Below is a small trained network, with its code and all its weights. Each question gives an input and a class and asks what happens when units are switched off, that is, made to give their printed mean instead of their output.

import numpy as np


def w(rows, s, z=0):
    codes = np.array(rows[::2]) - 128.0
    scale = np.full(codes.shape[1], s)
    scale[-1] = z or s
    return codes * scale


def norm(h):
    return h / np.sqrt((h * h).mean(-1, keepdims=True) + 1e-5)


def f(y):
    return np.maximum(y, 0)


def log_softmax(a):
    a = a - a.max(-1, keepdims=True)
    return a - np.log(np.exp(a).sum(-1, keepdims=True))


def net(x, mask):
    res = np.array(x, float).reshape(1, 6) / 4 @ E
    u = 0
    for l in range(4):
        y = f(norm(res) @ A[l][:, :-1].T + A[l][:, -1])
        res = res + np.where(mask[u : u + 4], y, B[l][:, -1]) @ B[l][:, :-1]
        u += 4
    return log_softmax(norm(res)[-1] @ U[:, :-1].T + U[:, -1])


A, B = {}, {}
E = w([
[88,67,62,137,151,110,93,1],'x0',
[151,134,85,72,126,127,174,153],'x1',
[167,97,109,136,179,136,122,150],'x2',
[248,158,135,212,5,131,109,70],'x3',
[171,66,225,108,48,198,46,139],'x4',
[142,140,145,147,150,220,221,100],'x5',
],0.0061)
A[0] = w([
[188,95,71,147,55,87,156,114,17],'0.n0',
[154,130,171,169,93,69,181,54,103],'0.n1',
[89,206,82,253,170,50,183,140,12],'0.n2',
[174,195,114,182,61,168,156,82,9],'0.n3',
],0.0064,0.0011)
B[0] = w([
[135,55,153,173,113,95,105,117,197],'0.n0',
[157,187,143,114,101,125,204,197,197],'0.n1',
[205,150,2,104,100,217,111,96,254],'0.n2',
[76,99,129,204,119,148,58,88,226],'0.n3',
],0.01,0.0046)
A[1] = w([
[2,145,150,108,204,141,145,154,87],'1.n0',
[110,11,70,179,118,121,110,115,122],'1.n1',
[183,128,185,149,151,171,214,74,143],'1.n2',
[117,145,98,133,141,53,113,206,255],'1.n3',
],0.0066,0.00096)
B[1] = w([
[132,67,27,235,41,83,91,199,235],'1.n0',
[124,117,155,193,70,198,159,50,255],'1.n1',
[78,138,141,212,158,112,175,103,203],'1.n2',
[255,134,125,163,168,80,103,68,201],'1.n3',
],0.009,0.0036)
A[2] = w([
[236,99,165,224,144,2,129,25,254],'2.n0',
[65,33,41,21,218,122,103,177,110],'2.n1',
[64,141,91,149,135,148,89,10,220],'2.n2',
[152,131,127,93,145,175,114,224,182],'2.n3',
],0.0048,0.00081)
B[2] = w([
[32,133,56,32,206,52,32,219,253],'2.n0',
[121,27,125,250,80,172,78,80,178],'2.n1',
[116,147,157,69,185,59,167,242,220],'2.n2',
[175,154,109,197,128,175,1,66,159],'2.n3',
],0.008,0.0052)
A[3] = w([
[105,192,81,193,69,140,90,178,114],'3.n0',
[123,103,175,91,100,192,80,125,132],'3.n1',
[117,146,181,219,198,136,254,112,170],'3.n2',
[98,90,229,74,154,167,98,128,248],'3.n3',
],0.0082,0.0014)
B[3] = w([
[133,69,153,127,107,92,168,90,254],'3.n0',
[125,161,36,130,198,149,168,115,173],'3.n1',
[108,121,147,38,160,88,92,247,179],'3.n2',
[134,203,80,62,144,190,164,121,171],'3.n3',
],0.013,0.0078)
U = w([
[123,37,171,218,90,140,115,107,3],'0',
[149,153,94,78,132,254,173,22,246],'1',
[82,125,168,88,131,110,113,160,172],'2',
],0.0091,0.00055)

Each question gives the input, the list of numbers given to net, and the class t.
The units are the neurons (one row each of A and B). Each row of codes is followed by its name. A weight is (code - 128) times the scale printed after its matrix; where a second scale follows, it is the last column's (A, B and U).
mask holds one flag per neuron, layer by layer. A switched-off neuron (its flag False) gives its mean, the last column of its row in B, instead of its output. The means were averaged over made-up inputs and are rounded, as every weight is.
A unit's drop is (log p(t) with every unit on - log p(t) with that unit switched off) / (log p(t) with every unit on - log p(t) with every unit switched off).
The circuit of an input: a set's keep is (log p(t) with only the set's units on - log p(t) with every unit switched off) / (log p(t) with every unit on - log p(t) with every unit switched off). Starting from the 12 units with the biggest drops (on a tie, the unit counted first), units are removed one at a time, each time the one whose removal leaves the highest keep (on an exact tie, the one counted first), for as long as the keep stays at least 0.8.
units of the circuit, in order: the units of the circuit, biggest drop first
most important unit: the unit with the biggest drop
k most important neurons: the k neurons with the biggest drops, biggest first
top k neurons in layer l: the k neurons of layer l with the biggest drops, biggest first
drop when u is switched off: that unit's drop, to one decimal
input [5,-5,5,-4,7,-4], class 1: most important unit => 3.n3
input [-7,7,6,0,-3,5], class 2: units of the circuit, in order => [3.n2 1.n2]
input [-1,1,-8,-5,6,8], class 2: units of the circuit, in order => [1.n2 3.n2]
input [-3,7,7,-8,6,8], class 0: 2 most important neurons => [1.n0 0.n2]
input [3,8,8,6,-6,7], class 2: units of the circuit, in order => [3.n2 1.n2]
input [4,-3,-5,6,7,-1], class 1: units of the circuit, in order => [1.n0 3.n1]
input [3,0,4,3,7,8], class 2: top 3 neurons in layer 2 => [2.n2 2.n3 2.n1]
input [-3,-8,-6,1,-1,3], class 2: units of the circuit, in order => [3.n2 1.n0]
input [-5,-3,-7,3,-7,-7], class 1: 3 most important neurons => [0.n2 1.n0 3.n2]
input [6,7,-4,4,7,-5], class 1: 3 most important neurons => [1.n0 3.n1 1.n1]
input [7,-1,-2,4,8,-5], class 1: 2 most important neurons => [1.n0 3.n3]
input [2,5,7,-6,-4,2], class 0: 2 most important neurons => [2.n1 1.n0]
input [4,5,-1,-7,2,7], class 0: units of the circuit, in order => [1.n0 0.n2]
input [-1,-4,-2,4,1,-5], class 2: units of the circuit, in order => [2.n0]
input [-5,-7,0,0,7,7], class 1: 2 most important neurons => [3.n3 3.n1]
input [-1,-2,3,2,4,5], class 2: 2 most important neurons => [1.n2 3.n2]
input [0,8,-7,8,3,8], class 0: 2 most important neurons => [0.n3 0.n0]
input [-2,-3,8,-2,-4,-3], class 1: 2 most important neurons => [0.n2 1.n0]
input [-1,7,-5,6,-1,5], class 0: 3 most important neurons => [0.n3 0.n0 3.n0]
input [0,8,1,-7,-4,-7], class 0: most important unit => 2.n1
input [-8,0,1,5,-4,8], class 2: 3 most important neurons => [3.n2 1.n2 1.n0]
input [-6,2,-2,-5,-1,4], class 0: top 2 neurons in layer 1 => [1.n0 1.n1]
input [-4,7,2,2,0,3], class 2: 2 most important neurons => [1.n2 3.n2]
input [-1,7,-6,4,-7,8], class 2: top 2 neurons in layer 2 => [2.n2 2.n3]
input [-7,3,-5,-3,-6,-1], class 1: drop when 0.n2 is switched off => 0.9
input [-1,4,-6,-6,4,-1], class 0: drop when 1.n0 is switched off => 0.4
